Each row is shifted at random along 3 fixed directions that mean nothing.
Known rows, with every step that occurs
nofovin, kizus, tefu, tuku, kesul: [  4.4  -9.9  -2.0  -4.9 -12.5 -20.7   9.2   5.9   4.7   7.5 -14.8   2.1
  -9.3  10.3 -11.4   2.2   6.0  -1.9  11.6  -6.5 -11.4   1.8   3.4  15.0
   1.0   8.1   7.5   5.2  -7.0  -6.3  -4.7  23.1  -9.5   2.3  12.3   8.4
  12.1   4.0   4.6   8.6   4.5]
kizus, nofovin, tefu, tuku, dizu, kesul, rapu, minuk: [  5.4   4.7  -4.4   7.4   9.6  -0.4  -0.4  21.0 -20.1  -9.1   7.8 -16.6
 -11.5  -5.2   6.4   6.3  18.7  -2.2 -11.9  -3.5   5.9  -1.8   3.3  -3.2
  -2.2   4.9 -16.1   4.1 -11.3  -8.6  -3.0  -9.6  19.5  -8.6 -11.3  -8.6
   0.3   0.9  10.0 -20.0  10.7]
rapu, tefu, nofovin, doku: [  3.5   3.4 -18.8  -8.4  -7.2  -5.2  12.0  -8.6 -15.7   1.9 -33.1  10.8
   9.1   0.2  25.3  -5.7  -7.6  16.1   5.1   7.6   0.1  -8.3   6.2 -14.8
   0.9  -5.4 -19.1  -9.4  20.6 -11.9   0.4 -20.2   3.0  28.0 -11.4  -4.5
   5.2  -0.3   5.0  22.2  10.3]
tefu, nofovin, tuku, dizu, kesul, minuk: [ 11.2   6.6  -8.9  -1.3  -4.3  -5.1  -6.8 -24.4   2.7  -5.8  -4.1   3.8
  14.7  -3.0   9.9 -12.2   1.0  14.9   1.0  16.5   3.1  -5.2 -15.4  -4.0
  16.4 -14.2  -6.5   3.7  -2.5  -3.9   8.0  -3.0 -22.1  21.7  -8.3   6.7
   0.2  11.4  -9.2  31.2   6.8]
doku, dizu, minuk, kesul, tefu, tuku: [ -0.1 -19.3 -12.1  -5.1  -9.6  -3.4 -15.3   7.5   1.4  -0.8  -0.1   6.5
 -13.3   8.1   2.9   1.7   4.4   7.7   0.3  -8.7  -7.2  -3.7  12.5   5.2
   1.4   2.2  14.5   0.4 -13.7  -7.3  -2.8   5.2  11.2  30.1   3.5  -0.5
  28.2   1.8   6.4   8.2   9.4]
minuk, kizus, nofovin, doku, dizu, kesul: [ -1.0   5.6   8.3  -5.8   2.4   2.1 -13.7  -7.6  -6.7  -0.6 -11.6   0.0
   0.4  -0.7   9.3   3.0   4.5 -12.0  -2.8   3.0   6.5   3.9  -6.1 -11.0
  -2.7   6.8 -12.8   2.3  -1.8  -1.9  -6.0   0.0   3.3  -4.3   8.8  -1.8
 -10.9  -5.5   1.9  -7.9  12.6]
rapu, minuk, kesul, tefu, tuku, dizu, kizus: [  3.8   5.5  15.8  13.5   8.8   0.9 -16.9  20.0 -13.9 -16.2  26.6 -18.2
  -8.4 -10.0  -1.2   7.1  13.2 -13.6  -6.1  -7.4  16.5   0.9 -10.6  -5.6
  -3.5  -3.9 -11.8  15.6 -26.5  -5.7  -2.7  -2.8  23.4 -28.3  -9.5 -14.1
 -12.5   1.5   9.7 -33.1   8.7]
doku, dizu, kizus, nofovin, tefu, tuku, kesul: [ 23.2  -0.4  -5.3  -6.0 -11.5 -11.4   4.0 -36.8   8.5   5.9 -16.2   6.9
  18.4   2.7  -4.3 -12.6  -9.7   8.0   8.0  15.5  -9.4   2.1 -14.0   7.5
  17.6 -11.2  13.3   3.4  -5.3 -13.3   4.4  15.0 -43.8  21.7  11.8  17.6
  -5.3  10.2  -5.1  43.3   4.1]
tuku, kesul, tefu, nofovin: [ 15.4  -8.2 -20.4   1.7 -15.6  -9.4  10.8  -6.6  -1.7   4.8 -20.1  11.4
   2.2   7.7   6.6  -8.7  -3.6  19.5  11.5   7.9  -5.3  -9.3   3.3   5.1
   8.1  -1.3   2.8 -10.2  16.8  -6.8   5.7  -0.1 -20.3  41.2   0.0   4.0
  21.1  10.4   0.6  39.0   3.9]
minuk, kesul, tefu, tuku, dizu, kizus, nofovin, doku: [  0.8  -5.2 -17.9 -22.5  -9.8 -13.3   1.1  -9.4 -12.3   6.5 -19.4  15.4
   8.4  15.5   8.5  -6.8   0.4  23.6   9.5   2.0 -18.4   2.3  17.1   5.8
   5.8   1.3  17.9  -5.1   3.1 -10.8   5.8   4.9 -12.3  19.1  10.7  12.6
  18.5   1.1  -1.3  32.0   5.6]
rapu, tefu, nofovin, doku, dizu, minuk: [  1.1  -9.0  11.6 -11.7  -6.2 -15.7 -11.6 -10.7   3.2   8.9 -12.2 -11.0
  -5.9  15.2 -13.7   5.2  -5.7 -18.9  10.1 -15.9  -4.1   6.6   9.7   6.9
  -4.1  12.7   8.8   2.9   5.3   0.7  -8.0  27.0   3.8  -7.6  11.9  10.8
  12.9  -2.8   9.6  -5.2   0.1]
kizus, kesul, tefu, nofovin: [  0.0  -7.0   6.8   9.8  -1.5  -7.9  12.5   2.1  -8.0  -1.2 -17.0  -8.1
  -9.7   7.9  -3.9  -1.7   3.7  -7.4  16.6   1.4  -0.6  -1.8  -4.4   5.5
   0.8   7.3  -4.6   6.3  18.6  -0.3  -2.0  17.3   3.7  23.6   4.1   5.4
  15.8   4.5  10.8   6.5   3.8]
tefu, tuku, dizu, kizus: [ -1.0 -20.6   6.8  -6.9 -13.1 -11.8  -7.5  12.9   6.4   3.9  -2.4  -3.6
  -9.1  10.4 -15.1   7.8   3.9 -10.0   1.2 -15.8  -3.8   0.9   7.5  10.4
  -7.2   7.7  13.9   7.3 -20.8  -2.3  -8.5  20.3   6.6 -16.0  14.4   2.8
  16.5   4.6   7.9  -8.5   5.1]
nofovin, doku, dizu, minuk: [ -0.8   9.6  28.4  -5.9   1.5 -12.6 -22.2 -44.5   6.6  -8.3 -13.4  -8.2
  16.8  -5.2  -7.3  -2.4 -13.7 -28.2  15.1   2.9  10.9   7.1 -33.2  -3.0
   8.4  -9.0 -13.1  19.6  -2.9  -0.7  -4.2  24.8 -15.0 -14.5   3.1  12.1
 -28.8   2.4  -0.8  -0.9   4.9]
tuku, kesul, dizu, minuk, kizus, nofovin, doku: [ -2.8  15.5  16.2 -10.3   8.4 -16.1 -15.3 -17.7 -12.4  -9.3  -8.3  -2.8
  11.5   0.0   3.1   0.3   3.6  -9.9  15.2   0.6   3.0   4.9 -13.5  -2.0
   3.4   1.4 -13.2  15.1   3.0  -0.7   1.5  11.4  -2.9 -20.8   2.6   6.3
 -20.9  -2.8  -3.7  -8.0   5.3]
tefu, nofovin, doku, dizu, kesul, rapu, minuk, kizus: [ 14.2  -0.7   8.8   1.6   6.1  -1.4 -14.3  -8.2  -6.5  -1.6  -6.3  -5.7
   3.5  -0.7   2.6  -2.7   4.5  -4.6  -1.4  -1.8   1.6   2.0  -4.0  -4.4
  -0.1   9.2  -0.9  -2.2  10.8  -9.6   0.3   5.3  -4.5   9.9   6.7   4.2
  -9.1  -0.8   7.0  -2.9   3.8]
tefu, kizus, nofovin, doku, dizu, minuk, kesul, rapu: [  8.9  18.0   9.6   6.1  13.7   6.5  -8.3 -12.0 -16.9 -14.6  -2.8  -8.4
  14.1 -12.1  17.9  -6.2   4.3  -2.4  -0.5  13.2  10.9   0.9 -13.8 -17.7
   4.6  -5.2 -20.3   7.3   4.2  -8.6   2.5  -7.4   0.4  11.1  -4.5  -4.0
 -25.3  -2.2   3.9  -4.1  13.5]
doku, dizu, minuk, kesul, tefu, kizus: [ 12.8   4.3  -3.9   9.0  -0.3   8.5 -10.7  15.4 -10.6  -8.4   8.4  -8.7
  -5.0  -6.5  17.9   2.0   5.5   1.0  -8.6   2.5  12.0  -4.4   4.6 -17.3
  -2.6  -0.7 -11.8  -0.3  -6.2  -8.3  -1.0 -16.6  16.7  14.7  -7.4 -17.7
   0.0  -1.9   8.4  -7.1  13.6]
tuku, kesul, rapu, minuk, kizus: [ 11.9 -13.1 -19.6  -6.9  -9.1  -7.0 -11.8  35.2  -6.6   1.9 -11.2  11.5
 -13.2   1.3  14.8   8.3  13.6  15.2  -9.8 -14.1  -6.6 -12.1  19.3  -2.1
 -11.4  20.9  -3.8 -16.2  -1.8 -12.9  -4.2 -16.2   9.0   5.1  -1.2 -12.9
   7.0  -1.0   4.8  -8.2   8.3]
kesul, minuk, kizus, nofovin, tefu, tuku: [  2.0   6.1  -4.8   0.3   4.6  -0.1   3.0  -6.2 -13.1 -13.5 -15.8  10.1
  12.9 -13.1  27.6  -5.6   4.6  11.8   1.4  13.3   1.2  -9.4 -12.6 -16.2
   5.4 -17.0 -19.4  11.9  -5.2 -12.7   2.5 -21.3  11.3  24.3 -17.2  -7.4
 -12.8  -0.8   1.6   6.4  16.1]
rapu, kesul, tefu, tuku, dizu: [  1.1 -19.5   3.0   9.6  -9.3 -16.3   0.5  13.2  -0.5  -1.1   6.3  -6.2
 -17.7   8.6 -22.2   3.0   9.6  -6.2  11.1 -14.2  -3.3   0.5   1.5  19.7
  -0.4   3.9  10.9   6.9  -8.6  -5.2  -2.0  25.1   1.2   1.8   8.7   5.0
  20.7   8.9  10.5  -2.2   0.1]
kesul, tefu, tuku, dizu, kizus, nofovin, doku: [-19.6 -10.4  -1.6 -12.7  -1.1 -13.2   5.4  36.0 -23.1   6.5  -5.4   0.2
 -21.2  19.7  -5.8  16.9  17.4  -8.8   8.1 -22.3  -9.1   5.6  35.3  10.6
 -17.0  21.6   7.1   1.7  -6.6   1.4  -7.8  12.3  37.9 -28.0  12.0  -3.8
  28.4  -9.5  15.0 -29.0   8.9]
nofovin, tefu, tuku, kesul: [ 16.0  -6.6  -3.8  -6.6 -18.0 -29.2   1.1 -47.6  21.9   6.5 -25.3   8.6
  13.5   7.6 -16.9 -14.2 -14.9   7.0  26.0   8.7 -12.7   1.6 -26.5  23.5
  24.2 -11.0  16.2  11.1   6.0 -10.8   3.0  36.2 -50.5  28.0  11.7  28.5
   1.5  16.3  -6.4  53.9  -4.2]
dizu, kizus, tefu, nofovin, doku: [ -0.7   1.2  -9.6 -18.2  -7.7  -7.7  12.2  -2.2 -17.5   7.1 -32.9   4.0
   5.7  10.2  16.0   0.2  -2.6   7.1   5.6   1.3  -6.4  -1.0  16.1  -7.8
  -3.3   5.9  -5.5  -5.8  13.8  -9.0  -2.8  -4.2   5.8  14.3   2.5   1.6
  12.6  -3.6   7.6  11.6  10.6]
rapu, tefu, kizus, kesul, tuku, dizu: [ 13.2 -13.1  -9.9  -1.3 -10.1 -21.4  10.8   1.2  -4.3   2.5  -8.8  -2.8
  -2.6   8.6 -11.1  -3.7   4.1   9.9   7.5  -1.7 -15.8  -0.6   6.9  15.0
   3.1   4.1  16.3  -1.1  -2.2 -15.9   5.1  17.2 -13.5  15.5   9.9   9.3
  17.5   9.2   3.3  22.4  -0.7]
doku, dizu, kizus, tefu, nofovin, tuku: [  3.0  -1.3  -8.3  -3.3  -3.0   7.5  15.2  11.2 -12.0   3.8 -15.0   2.2
  -1.9   1.0  17.1   3.1   6.6   1.0  -6.6   4.3  -0.8  -3.6  13.8 -13.4
  -3.9  -1.8 -10.0  -2.8  -5.3 -10.5  -4.2 -15.3  15.1   9.4   0.9  -9.6
   7.3  -5.9   9.5  -2.0  17.0]
tuku, tefu, nofovin, doku, dizu: [ 10.6 -22.8 -11.5 -15.3 -21.2 -16.1   4.7 -10.5   9.6  21.6 -28.2  13.6
  -0.1  21.5 -11.4  -0.4  -7.1   3.9  15.6  -9.3 -16.6   1.4  21.2  14.1
  -1.0  13.5  23.4 -12.9  11.0  -5.7  -1.9  24.7 -19.8  23.6  22.6  15.6
  31.5   1.4   5.9  27.3   1.2]
tuku, kesul, tefu, nofovin, doku: [ -2.8  19.0  12.5  14.6   8.9  -9.8   6.0 -12.1 -17.4  -9.2  -6.1  -4.7
   4.3  -4.7   0.4  -1.3   2.1 -13.9  24.0   7.0  16.0   1.7 -20.6  -0.3
   6.0  -6.1 -25.6  13.1  16.0   0.0   2.4   8.4   4.4  -5.4  -7.8  -2.0
 -13.8   1.4   6.7  -5.9   6.2]
kizus, kesul, tefu, tuku: [  5.8   4.4 -11.2   6.2  -0.6  -1.8  10.4 -22.9 -12.5 -15.5 -20.5   6.3
  13.8 -13.0  21.7 -14.1  -5.6  15.0   6.1  24.3   3.4  -8.3 -24.5 -10.4
  15.5 -23.1 -16.9  10.0  -0.7 -18.2   7.1 -13.2  -8.2  49.8 -15.9   0.1
  -6.0  11.2   0.3  34.5  13.5]
kizus, nofovin, doku, dizu: [ -2.1   6.7  14.0   1.1   2.4  -0.9   2.3 -27.2  -9.8  -8.2 -23.5   8.6
  18.4  -9.5   9.8  -5.0  -5.3 -13.1  10.7  12.2   7.6   0.5 -21.0 -13.5
   1.7 -10.0 -24.0   5.7   5.5  -6.6  -0.1   0.1 -11.6   5.4   1.8   1.7
 -25.9  -1.4   1.7   3.4  12.9]
tefu, nofovin, doku, dizu, minuk: [-12.6  10.1  38.0  13.1  15.2   3.3 -14.8   8.3 -10.5 -12.0  11.0 -22.4
  -5.7  -8.4  -5.8  14.4   8.5 -46.0   5.1 -10.1  26.5   4.5 -14.0 -13.3
 -11.9   3.0 -31.9  21.5 -13.1   8.3 -12.7   9.8  35.1 -38.3  -4.0 -13.3
 -18.2  -8.6  15.3 -57.9  13.6]
tuku, kesul, dizu, minuk, kizus, nofovin: [  7.8  -4.4  14.2 -12.4  -4.3 -19.8 -17.1 -17.9   5.7  -2.8 -11.1  -3.8
   5.8   8.3  -7.6  -2.7   0.1  -4.7  11.6  -3.6  -8.2   2.3 -10.3   8.3
   4.4   6.8   8.2  11.2   0.6   0.8   0.0  24.4 -19.4  -4.1  13.4  15.6
  -5.1   4.3  -5.9   9.7  -0.7]
kesul, tefu, tuku, dizu, minuk: [ -7.7 -13.6  10.8  -2.5  -5.3 -17.0 -14.6  14.3   1.4  -3.9  10.7 -15.0
 -15.4   9.1 -18.1  11.4   7.8 -17.9   7.5 -20.5   1.6   2.3   3.9  14.1
  -4.7   4.7   7.6  17.4 -24.1   1.8  -6.4  24.4  22.6 -20.5   2.6   0.9
  18.6   3.3   9.6 -21.4   3.8]
rapu, kesul, minuk, kizus, nofovin: [  5.6 -10.2 -14.2  -9.2  -8.2  -2.1  -3.5  22.2 -10.5  -1.7 -21.7  16.2
  -4.8   0.7  25.2  -0.2  11.5  20.1  -9.2  -0.2  -8.8 -13.3  13.9 -13.5
  -8.9  12.5 -10.7 -13.4   5.0  -6.6  -3.5 -21.5   1.8  24.0  -3.3  -8.6
   5.9  -1.3  -0.3   4.3  11.7]
tefu, kizus, nofovin, tuku, dizu: [ -7.4  -9.8  -1.1   3.2  -3.8  -3.0  16.1  48.5 -10.0   3.1   1.3  -2.7
 -15.6   4.3   2.1  14.4  23.0  -7.7  -3.4 -12.6   0.8  -3.7  23.9  -5.0
 -18.1  11.5 -14.3   1.9 -16.9  -2.4  -8.5  -6.6  28.9 -24.0   5.9 -16.5
  12.8  -7.3  12.7 -32.3  14.1]

Rows
[ 17.0   7.3  -3.3   5.8   4.9   4.7   3.7   8.1 -22.9 -12.3   6.8  -8.1
  10.4 -11.1  17.7  -4.7  10.2  12.3 -11.9  10.0   4.8  -6.8  -2.7 -15.8
   1.7 -11.1 -12.6  -0.1 -14.6 -16.6   6.4 -22.8   2.5  13.2 -13.5 -11.0
  -5.6   3.4   4.1  -1.4  12.1]  rapu, minuk, kesul, tuku, dizu, kizus, tefu, nofovin
[  9.2 -14.8  -3.2 -14.6  -9.3 -27.9  -6.3 -12.3   7.3   6.1 -14.9  10.7
  -2.0  17.0 -13.8  -4.2   5.6   9.7  16.6  -8.9 -23.8   2.2   5.8  21.7
   7.0  13.0  21.3  -0.9  10.7  -6.6   3.8  28.3 -30.9   3.9  20.4  22.5
  10.1   4.7  -6.1  24.7  -6.2]  rapu, minuk, kizus, nofovin, tuku, kesul, dizu
[ 19.1   4.3  16.9  13.0   5.2  -5.9   5.1 -23.6  -0.8  -3.3  -2.5 -13.9
   6.9  -3.1 -12.9  -5.5  -2.4 -13.9  10.6  12.7   4.3   4.0 -23.7   6.1
  10.6  -6.0   3.6  14.6  -6.2  -5.0   1.6  22.7 -15.4   7.6   6.0   9.5
  -6.2   8.3   3.7   9.7   3.9]  doku, dizu, kizus, kesul, tuku, tefu, nofovin
[  5.8  -6.5  24.0 -10.7  -1.3 -13.6 -11.9 -18.4   7.3   6.4 -15.3 -10.3
   7.7  10.9 -13.0  -2.3  -1.7 -17.7  13.9  -3.6  -7.1   7.8  -7.1   3.8
   1.0  12.0  10.7  11.5   3.4  -3.8  -3.7  33.6 -15.1   5.6  21.8  18.7
  -1.3  -1.0   4.5   1.7   0.7]  tefu, nofovin, doku, dizu, minuk, kizus, kesul
[ -6.0   5.3  14.2   8.2   9.0   7.8 -10.9  16.9 -18.3  -2.7   7.0  -6.9
 -14.7   3.6   1.8  10.6  10.7 -20.3   4.5  -9.1  12.0   5.0   7.8  -5.7
  -9.2  11.7  -8.2   3.6   3.4   3.2  -6.9   4.2  30.8 -19.5   6.0 -11.8
   1.1 -10.1  14.7 -33.1  11.4]  minuk, kesul, tefu, nofovin, doku, dizu, kizus
[  6.1  -0.6  -9.8  -6.9   0.7 -12.7   7.8  25.9 -23.2   5.4 -12.6  -0.3
  -6.4   8.6   7.2   6.2  15.4   7.1   5.0 -11.7  -8.1  -1.6  24.7   2.0
  -9.3  19.9  -3.6  -9.6  11.1 -13.0   0.4  -2.1  13.5   4.0   2.6  -3.8
  11.5  -6.0  12.1 -12.2   6.1]  tuku, kesul, rapu, minuk, kizus, tefu, nofovin, doku
[  6.8  -6.0  11.0   8.7   7.1  -1.8  -5.3  30.2  -6.7   0.1  13.1 -16.4
 -17.5   1.9  -7.4  13.7  17.9 -18.0  -1.7 -10.8   4.4  -0.8   8.5   1.7
 -10.1  13.6   0.4  10.4 -23.7  -0.8  -7.4   8.6  30.5 -10.3   3.3 -10.8
  14.5  -4.8  12.6 -35.6  10.3]  doku, dizu, minuk, kizus, kesul, tuku, tefu, nofovin
[ 16.6   1.6  -4.9 -14.2  -2.7 -22.8   2.4 -38.5  -4.0  -0.8 -29.8  14.8
  28.5   0.6   5.5 -18.0  -6.5  21.0  15.5  13.3 -16.9   0.6 -14.3   5.3
  14.9  -5.9   6.7   0.7  12.6 -19.9  10.6  10.7 -43.4  32.6   6.5  23.3
 -15.4   8.2  -6.3  43.5  -0.2]  tefu, tuku, kesul, rapu, minuk, kizus, nofovin, doku
[ 16.2   3.0  -3.7 -12.1  -7.7 -13.6  -6.6  -7.3   6.0   3.2  -2.2 -10.6
   6.4   5.8   3.6  -6.7   0.3  11.4  -0.8   1.9  -7.6   1.8   0.9  -2.1
   7.9  -2.6   5.5   5.4  -8.3  -9.1   0.8   5.4 -16.3   3.1   4.0   8.3
  -0.4   2.7  -2.9  20.0   1.7]  rapu, tefu, kizus, nofovin, tuku, dizu, minuk, kesul
[  8.4   6.8   5.4   2.6  -0.1  -3.4  -3.5  -7.4 -11.2   3.3  -2.2  -1.6
   0.5   5.9  -4.5   1.9   0.0 -11.1   9.8   0.2   5.4   5.5   2.4   2.7
   1.1   5.6   1.6  -1.0   6.3  -2.2   0.6  11.5  -3.0 -10.0   9.4   0.5
  -1.1  -0.7   6.5  -0.6   5.8]  tuku, kesul, tefu, nofovin, doku, dizu, kizus
[  9.4  -5.2 -13.4 -11.4  -6.6  -5.2   2.1   4.9  -4.9   1.9 -10.5   4.0
   7.7   4.4  10.4  -3.1   6.9  15.0  -5.4   6.1 -10.0  -7.4  10.9  -5.5
   1.8  -1.1   1.8  -3.2 -12.1  -7.7   2.9  -7.0  -8.7  13.2  -1.0   1.0
  14.5   4.3  -3.0  15.8  10.5]  tefu, nofovin, kizus, kesul, tuku, dizu, minuk
[  8.4  -7.3 -24.6  -0.9  -1.2  -1.2  -5.2  47.7 -16.1  -0.5  -0.8   7.6
 -18.2  -2.9  20.0  12.4  21.3  15.2 -13.0 -14.1  -3.2 -12.1  24.9  -5.1
 -11.4  14.7  -9.0  -9.9 -10.8 -16.9  -4.9 -26.8  31.1   2.2 -10.1 -21.8
  10.2  -5.8  11.2 -21.9  13.8]  nofovin, tefu, tuku, kesul, rapu, minuk, kizus
[ 21.7  21.5   5.9  10.6  16.5   6.1   2.0  -0.1 -26.0  -9.4   0.6 -18.4
   9.0 -13.9  13.1  -0.7   5.9  -7.1  -7.1  11.4  14.4   1.0  -8.9 -16.5
   1.2   1.2 -23.2   1.3  -1.1 -14.1   2.5 -13.0   3.5  -4.9 -12.3  -8.5
 -24.4   0.1   9.2 -13.4  11.0]  tuku, tefu, nofovin, doku, dizu, kizus, kesul, rapu, minuk
[  3.4 -11.1  -4.5 -13.7  -6.9  -5.6  -3.1  27.2   1.4   8.7  -5.6  -4.1
  -5.5  10.1   5.1   6.1  14.7   3.6  -4.9  -7.9  -8.6  -4.2  18.5  -4.0
  -7.2  12.8   3.3   2.3 -16.7  -7.0  -5.0  -0.2   9.7   0.2   9.2  -2.1
  17.9  -3.5   4.3  -8.0   9.6]  tefu, nofovin, tuku, dizu, minuk, kizus, kesul
[  2.9   4.2  11.3  -5.1   2.3  -8.4  -6.2 -21.6  -7.3  -0.1 -10.8 -10.3
   6.2   6.9  -3.8  -2.4  -3.7 -13.6  13.0   2.8   0.5   6.0  -4.5   0.3
   5.4   2.5  -0.2   7.9   6.6  -3.2   0.7  19.6  -5.8   9.4   5.9  11.1
   2.3   0.5   5.3   6.1   4.8]  kizus, kesul, tefu, nofovin, doku, dizu, minuk
[  6.0   3.8 -20.6  -4.5   2.5  -0.9  -1.5  26.0 -16.3  -3.2  -4.3   2.8
  -7.2  -2.2  20.8   6.3  16.5  14.2  -7.7  -1.2  -2.2  -8.6  14.2  -4.4
  -1.8   5.3  -9.1   0.3 -12.2 -11.0  -2.1 -19.6  22.4   6.3  -9.2 -13.2
   6.0  -3.2   5.1  -8.3  16.0]  dizu, minuk, kizus, nofovin, tefu, tuku, kesul, rapu
[ 11.5   4.2  -2.3   1.8   1.5   3.6   5.4 -20.1 -15.1  -2.2 -19.3   9.6
  18.5  -3.8  16.8 -10.8  -2.8   6.6   9.3  16.1   0.0  -1.7  -6.1 -12.9
   6.1  -8.3  -6.6  -2.9  14.5 -16.1   9.4  -7.4 -11.5  36.0   2.9   1.7
  -7.8  -0.8   3.9  21.6  10.7]  minuk, kizus, kesul, tefu, nofovin, doku, dizu
[  5.4  13.0   2.0   5.4   5.6   5.7  -0.4  24.4 -16.6   2.1   6.2 -17.4
 -13.7  -1.5   7.6  13.4  13.6 -17.7 -11.0  -1.3  16.9   5.0  11.5 -13.9
 -11.0  13.9 -21.0   0.8 -13.3   0.1  -9.8  -8.4  26.4 -20.3   0.9 -17.6
   0.8  -8.0  11.4 -30.3  16.4]  tuku, tefu, kizus, nofovin, doku, dizu, kesul
[ 19.8  -5.3  -0.5   0.4  -1.5  -4.9   0.9  10.5 -10.9   0.0  -1.2 -17.5
  -1.1   4.0   1.4  -1.7  10.8   5.2  -6.9  -3.8  -3.3  -0.8   7.0  -0.2
  -1.6   7.9   4.9  -2.3   0.1 -12.7   3.4   2.2  -0.1  14.0   3.6   2.2
   8.5   3.7   8.8   1.1   3.2]  tuku, dizu, kesul, rapu, minuk, kizus, tefu, nofovin
[  2.1  16.6  -0.5   6.9  12.1   5.1  -5.3  20.6 -27.7  -8.9   8.4 -12.8
 -10.9  -5.5  18.2   8.0  15.2  -7.9 -12.7   0.6  13.9   1.2  12.9 -18.6
  -9.8  10.4 -24.5  -2.4  -1.7  -1.6  -3.3 -18.4  32.3  -9.7 -11.8 -19.1
  -3.9  -7.6   9.3 -27.8  14.7]  rapu, tefu, kizus, nofovin, doku, dizu, kesul, minuk
[ 20.0   4.4 -18.2  -9.5  -5.9  -8.8  -8.0  -6.3  -3.6   3.2  -3.3   3.8
   7.4   0.7  10.7  -2.0  -0.8  15.8  -0.8   5.5  -4.2  -1.0   9.2  -3.4
   6.6  -1.7   7.2  -3.5 -12.3 -14.8   3.1  -4.7  -6.9  19.0  -0.7  -2.1
   8.1   0.9  -0.7  19.0   9.2]  nofovin, doku, dizu, minuk, kesul, tuku, tefu, kizus
[ -8.0   3.1   6.8   1.4   8.7  -1.7  -9.3  -3.1 -14.9 -10.5   3.6  -1.8
  -1.8  -1.3   6.1   0.4   7.5  -6.1   7.5   0.5   3.3   3.1  -3.3  -3.7
   2.6  -5.5  -6.3  13.4 -10.8  -4.8  -0.5   3.7  17.4  10.3  -2.7  -1.4
   1.5  -3.7   7.3  -9.6  12.2]  kizus, nofovin, doku, dizu, minuk, kesul, tefu, tuku
